Here is a tiny trained network, its code and every weight. The questions are about switching its units off for an input and a class, where a switched-off unit gives its printed mean instead of its output.

import numpy as np


def w(rows, s, z=0):
    codes = np.array(rows[::2]) - 128.0
    scale = np.full(codes.shape[1], s)
    scale[-1] = z or s
    return codes * scale


def f(y):
    return y / 2 * (1 + np.tanh(0.7978845608 * (y + 0.044715 * y**3)))


def log_softmax(a):
    a = a - a.max(-1, keepdims=True)
    return a - np.log(np.exp(a).sum(-1, keepdims=True))


def net(x, mask):
    res = np.array(x, float).reshape(1, 3) / 4 @ E
    y = f(res @ A[0][:, :-1].T + A[0][:, -1])
    res = res + np.where(mask, y, B[0][:, -1]) @ B[0][:, :-1]
    return log_softmax(res[-1] @ U[:, :-1].T + U[:, -1])


A, B = {}, {}
E = w([
[95,234,82,21,41,194],'x0',
[41,204,121,203,239,212],'x1',
[46,72,1,54,187,55],'x2',
],0.0056)
A[0] = w([
[136,9,104,210,222,48,49],'N1',
[199,58,92,50,58,31,105],'N2',
[69,208,77,24,69,169,35],'N3',
[52,190,106,181,209,194,44],'N4',
[209,61,116,47,33,53,106],'N5',
[50,160,120,169,205,196,10],'N6',
[81,216,74,39,46,186,60],'N7',
[181,93,140,89,49,50,25],'N8',
[34,180,109,176,237,191,231],'N9',
[240,61,142,79,31,50,254],'N10',
[162,36,181,244,206,46,117],'N11',
[223,163,233,219,88,183,65],'N12',
[36,197,103,179,228,190,92],'N13',
[186,164,255,190,76,192,133],'N14',
[39,203,127,194,223,196,91],'N15',
[55,176,110,176,208,200,29],'N16',
[148,23,169,192,228,56,40],'N17',
[34,68,21,44,199,60,113],'N18',
[145,226,190,76,44,214,41],'N19',
[189,42,198,233,193,110,50],'N20',
[186,89,136,74,44,78,19],'N21',
[192,65,129,70,41,78,20],'N22',
[68,200,58,40,61,160,27],'N23',
[30,66,9,71,189,70,90],'N24',
],0.006,0.0044)
B[0] = w([
[178,149,24,185,99,232,179],'N1',
[169,203,196,192,129,62,172],'N2',
[205,127,10,186,115,224,162],'N3',
[224,165,171,209,141,50,175],'N4',
[189,220,193,158,162,71,175],'N5',
[232,142,113,244,127,55,156],'N6',
[200,133,31,143,160,230,172],'N7',
[221,161,144,224,152,51,139],'N8',
[120,218,215,92,152,60,254],'N9',
[100,230,202,80,153,88,218],'N10',
[160,187,36,74,166,213,206],'N11',
[67,50,113,242,24,175,194],'N12',
[203,196,209,168,145,42,202],'N13',
[24,44,188,235,24,108,210],'N14',
[192,200,195,159,151,47,206],'N15',
[227,156,158,229,130,45,167],'N16',
[208,179,11,180,110,209,173],'N17',
[43,42,196,253,15,137,204],'N18',
[179,84,26,221,84,205,166],'N19',
[176,143,30,188,110,219,178],'N20',
[239,162,128,232,143,34,139],'N21',
[226,160,160,238,123,57,145],'N22',
[220,131,19,215,106,194,158],'N23',
[39,37,171,254,9,142,196],'N24',
],0.0072,0.0074)
U = w([
[214,227,229,139,199,16,46],'0',
[23,34,186,226,26,137,60],'1',
[230,167,2,126,177,241,132],'2',
[17,171,221,54,186,127,242],'3',
[204,17,80,70,228,59,1],'4',
[195,50,77,66,222,61,1],'5',
],0.0078,0.007)

Each question gives the input, the list of numbers given to net, and the class t.
The units are the neurons (one row each of A and B). Each row of codes is followed by its name. A weight is (code - 128) times the scale printed after its matrix; where a second scale follows, it is the last column's (A, B and U).
mask holds one flag per neuron, in row order. A switched-off neuron (its flag False) gives its mean, the last column of its row in B, instead of its output. The means were averaged over made-up inputs and are rounded, as every weight is.
A unit's drop is (log p(t) with every unit on - log p(t) with that unit switched off) / (log p(t) with every unit on - log p(t) with every unit switched off).
top k neurons: the k neurons with the biggest drops, biggest first
drop of u: that unit's drop, to one decimal
input [6,7,8], class 1: top 2 neurons => N24, N18
input [-7,0,5], class 2: top neuron => N11
input [7,8,8], class 0: top 4 neurons => N13, N9, N15, N4
input [5,-3,6], class 1: top 2 neurons => N18, N24
input [-5,6,-8], class 1: top 2 neurons => N12, N14
input [7,-7,5], class 0: top 4 neurons => N2, N5, N10, N22
input [-7,6,-5], class 2: top 2 neurons => N20, N11
input [5,1,8], class 1: top 2 neurons => N18, N24
input [6,4,6], class 1: top 3 neurons => N18, N24, N11
input [7,7,1], class 0: top 2 neurons => N9, N13
input [-2,-3,0], class 3: drop of N13 => 0.2
input [-1,5,-8], class 1: drop of N4 => 0.0
input [-8,-7,-1], class 2: drop of N1 => 0.4
input [6,5,7], class 1: drop of N18 => 1.6
